Below are the code and all the weights of a small trained network. Each question names an input and a class and asks about switching units off, where a switched-off unit gives its printed mean instead of its output.

import numpy as np


def w(rows, s, z=0):
    codes = np.array(rows[::2]) - 128.0
    scale = np.full(codes.shape[1], s)
    scale[-1] = z or s
    return codes * scale


def f(y):
    return np.maximum(y, 0)


def log_softmax(a):
    a = a - a.max(-1, keepdims=True)
    return a - np.log(np.exp(a).sum(-1, keepdims=True))


def net(x, mask):
    res = np.array(x, float).reshape(1, 5) / 4 @ E
    y = f(res @ A[0][:, :-1].T + A[0][:, -1])
    res = res + np.where(mask, y, B[0][:, -1]) @ B[0][:, :-1]
    return log_softmax(res[-1] @ U[:, :-1].T + U[:, -1])


A, B = {}, {}
E = w([
[235,172,160,224,155,174],'x0',
[196,29,150,101,167,66],'x1',
[131,133,127,113,131,140],'x2',
[116,99,138,175,101,107],'x3',
[197,114,2,145,52,99],'x4',
],0.0092)
A[0] = w([
[193,190,54,207,116,156,124],'N1',
[148,109,130,61,129,125,113],'N2',
[155,196,84,182,55,197,134],'N3',
[141,114,178,199,87,106,119],'N4',
[29,197,138,133,95,140,7],'N5',
[163,90,2,124,114,108,155],'N6',
[123,126,115,209,104,121,155],'N7',
[187,114,76,98,94,76,80],'N8',
[107,165,208,135,163,121,172],'N9',
[247,156,199,202,184,149,145],'N10',
[73,38,199,74,147,93,158],'N11',
[76,135,97,72,88,103,145],'N12',
[198,130,207,147,168,129,1],'N13',
[22,195,112,157,81,197,191],'N14',
],0.011,0.0079)
B[0] = w([
[155,157,189,24,192,115,206],'N1',
[129,97,127,161,144,123,147],'N2',
[168,146,199,64,222,101,199],'N3',
[128,140,121,117,146,167,164],'N4',
[151,57,42,183,180,139,162],'N5',
[65,138,137,213,63,147,200],'N6',
[152,148,115,93,164,124,169],'N7',
[103,97,68,190,95,142,167],'N8',
[136,77,72,180,72,104,203],'N9',
[52,132,121,201,11,120,250],'N10',
[198,171,105,55,222,139,197],'N11',
[147,91,132,216,91,144,173],'N12',
[136,60,35,142,189,153,166],'N13',
[86,121,122,202,16,123,221],'N14',
],0.013,0.015)
U = w([
[124,87,26,177,86,137,241],'0',
[65,183,139,178,2,125,3],'1',
[204,189,128,9,222,103,144],'2',
],0.0088,0.0023)

Each question gives the input, the list of numbers given to net, and the class t.
The units are the neurons (one row each of A and B). Each row of codes is followed by its name. A weight is (code - 128) times the scale printed after its matrix; where a second scale follows, it is the last column's (A, B and U).
mask holds one flag per neuron, in row order. A switched-off neuron (its flag False) gives its mean, the last column of its row in B, instead of its output. The means were averaged over made-up inputs and are rounded, as every weight is.
A unit's drop is (log p(t) with every unit on - log p(t) with that unit switched off) / (log p(t) with every unit on - log p(t) with every unit switched off).
The circuit of an input: a set's keep is (log p(t) with only the set's units on - log p(t) with every unit switched off) / (log p(t) with every unit on - log p(t) with every unit switched off). Starting from the 12 units with the biggest drops (on a tie, the unit counted first), units are removed one at a time, each time the one whose removal leaves the highest keep (on an exact tie, the one counted first), for as long as the keep stays at least 0.8.
circuit, biggest first: the units of the circuit, biggest drop first
k most important neurons: the k neurons with the biggest drops, biggest first
drop of u: that unit's drop, to one decimal
input [-6,-1,7,0,6], class 1: most important neuron => [N6]
input [0,7,-7,-2,-7], class 2: 2 most important neurons => [N11, N14]
input [-8,0,1,3,8], class 1: 3 most important neurons => [N6, N13, N5]
input [-2,0,-3,6,-6], class 0: 2 most important neurons => [N1, N3]
input [-1,-6,3,-8,-4], class 0: 4 most important neurons => [N5, N10, N6, N9]
input [-1,-4,-7,-1,-3], class 0: 3 most important neurons => [N10, N5, N6]
input [-4,-6,1,8,-6], class 0: 2 most important neurons => [N5, N10]
input [-1,-5,8,3,-5], class 0: 4 most important neurons => [N5, N10, N6, N9]
input [5,2,2,8,6], class 1: 4 most important neurons => [N6, N10, N11, N8]
input [2,5,-7,1,2], class 1: circuit, biggest first => [N5, N13]
input [3,-2,-1,3,6], class 2: 2 most important neurons => [N1, N3]
input [-7,2,-6,-4,-6], class 2: 2 most important neurons => [N11, N10]
input [5,2,5,1,-8], class 0: drop of N14 => 0.1
input [0,-4,4,-8,-6], class 0: drop of N13 => -0.1
input [3,7,7,-3,7], class 1: circuit, biggest first => [N6]
input [3,-8,6,-4,3], class 2: drop of N3 => 0.5
